Below is a small trained network, with its code and all its weights. Each question gives an input and a class and asks what happens when units are switched off, that is, made to give their printed mean instead of their output.

import numpy as np


def w(rows, s, z=0):
    codes = np.array(rows[::2]) - 128.0
    scale = np.full(codes.shape[1], s)
    scale[-1] = z or s
    return codes * scale


def f(y):
    return y / 2 * (1 + np.tanh(0.7978845608 * (y + 0.044715 * y**3)))


def log_softmax(a):
    a = a - a.max(-1, keepdims=True)
    return a - np.log(np.exp(a).sum(-1, keepdims=True))


def net(x, mask):
    res = np.array(x, float).reshape(1, 3) / 4 @ E
    y = f(res @ A[0][:, :-1].T + A[0][:, -1])
    res = res + np.where(mask, y, B[0][:, -1]) @ B[0][:, :-1]
    return log_softmax(res[-1] @ U[:, :-1].T + U[:, -1])


A, B = {}, {}
E = w([
[84,87,162,130,30,102,65,208,106],'x0',
[118,214,237,97,83,182,143,254,194],'x1',
[231,106,81,103,70,36,178,67,144],'x2',
],0.013)
A[0] = w([
[111,23,124,141,145,125,148,112,33,88],'neuron 1',
[89,212,165,78,80,180,163,130,118,136],'neuron 2',
[83,80,120,193,45,52,5,193,141,91],'neuron 3',
[173,178,131,167,226,198,198,94,118,122],'neuron 4',
[60,57,50,214,168,193,112,80,42,209],'neuron 5',
[161,228,164,176,123,105,159,215,180,68],'neuron 6',
[210,103,145,2,61,86,243,127,113,97],'neuron 7',
[172,174,123,116,249,127,202,126,152,95],'neuron 8',
[44,131,161,222,175,118,164,147,95,84],'neuron 9',
[92,86,120,91,156,96,115,85,97,109],'neuron 10',
[232,158,37,48,8,109,92,120,152,86],'neuron 11',
[42,138,134,141,167,208,35,133,93,153],'neuron 12',
[65,234,164,91,94,164,155,155,223,254],'neuron 13',
],0.0073,0.0085)
B[0] = w([
[231,162,66,179,209,129,83,154,86,169],'neuron 1',
[193,167,168,145,106,148,156,110,106,187],'neuron 2',
[133,147,101,21,53,200,141,157,31,190],'neuron 3',
[149,77,92,47,89,155,136,101,70,201],'neuron 4',
[198,174,178,153,72,39,139,141,123,233],'neuron 5',
[164,160,141,188,133,119,145,240,40,187],'neuron 6',
[100,75,150,175,198,106,173,61,88,186],'neuron 7',
[160,91,89,61,80,148,136,180,31,189],'neuron 8',
[112,89,217,146,254,149,136,129,134,155],'neuron 9',
[143,179,89,156,172,97,125,179,99,160],'neuron 10',
[111,68,204,154,196,168,171,91,106,180],'neuron 11',
[83,34,225,160,89,132,209,85,146,204],'neuron 12',
[151,177,154,153,90,54,150,92,155,253],'neuron 13',
],0.009,0.017)
U = w([
[189,197,112,186,130,78,136,181,127,83],'0',
[95,67,163,168,155,159,169,97,130,104],'1',
[142,132,97,5,79,170,137,146,84,99],'2',
[145,153,112,129,65,63,131,96,190,247],'3',
[87,142,106,103,171,152,70,142,190,90],'4',
[15,172,59,103,161,118,94,165,167,90],'5',
[119,137,83,127,147,168,95,196,186,101],'6',
[88,147,111,97,149,167,91,128,185,88],'7',
],0.014,0.013)

Each question gives the input, the list of numbers given to net, and the class t.
The units are the neurons (one row each of A and B). Each row of codes is followed by its name. A weight is (code - 128) times the scale printed after its matrix; where a second scale follows, it is the last column's (A, B and U).
mask holds one flag per neuron, in row order. A switched-off neuron (its flag False) gives its mean, the last column of its row in B, instead of its output. The means were averaged over made-up inputs and are rounded, as every weight is.
A unit's drop is (log p(t) with every unit on - log p(t) with that unit switched off) / (log p(t) with every unit on - log p(t) with every unit switched off).
The circuit of an input: a set's keep is (log p(t) with only the set's units on - log p(t) with every unit switched off) / (log p(t) with every unit on - log p(t) with every unit switched off). Starting from the 12 units with the biggest drops (on a tie, the unit counted first), units are removed one at a time, each time the one whose removal leaves the highest keep (on an exact tie, the one counted first), for as long as the keep stays at least 0.8.
circuit, biggest first: the units of the circuit, biggest drop first
most important unit: the unit with the biggest drop
k most important neurons: the k neurons with the biggest drops, biggest first
drop when u is switched off: that unit's drop, to one decimal
input [2,-3,-3], class 3: 4 most important neurons : neuron 6; neuron 5; neuron 11; neuron 7
input [0,1,-3], class 3: most important unit : neuron 11
input [4,0,4], class 1: circuit, biggest first : neuron 11; neuron 5
input [-5,-2,5], class 1: 2 most important neurons : neuron 7; neuron 3
input [-6,-5,0], class 2: 4 most important neurons : neuron 4; neuron 8; neuron 13; neuron 6
input [-6,-7,7], class 0: 2 most important neurons : neuron 5; neuron 12
input [3,5,7], class 1: 2 most important neurons : neuron 11; neuron 7
input [2,-4,2], class 0: 3 most important neurons : neuron 12; neuron 1; neuron 4
input [8,-5,-7], class 2: 3 most important neurons : neuron 3; neuron 7; neuron 11
input [3,-3,-3], class 3: 3 most important neurons : neuron 6; neuron 5; neuron 11
input [-3,0,-1], class 3: 3 most important neurons : neuron 3; neuron 6; neuron 11
input [-2,1,2], class 3: 3 most important neurons : neuron 3; neuron 12; neuron 6
input [-3,4,-6], class 1: 2 most important neurons : neuron 12; neuron 5
input [6,5,-1], class 2: 4 most important neurons : neuron 3; neuron 5; neuron 1; neuron 10
input [-5,-3,-1], class 2: circuit, biggest first : neuron 4
input [1,2,0], class 3: circuit, biggest first : neuron 1; neuron 6; neuron 8
input [6,5,-7], class 1: drop when neuron 9 is switched off : 0.4
input [3,3,7], class 1: drop when neuron 11 is switched off : 0.1
input [-2,-6,0], class 0: drop when neuron 1 is switched off : 0.1
input [3,5,8], class 1: circuit, biggest first : neuron 11
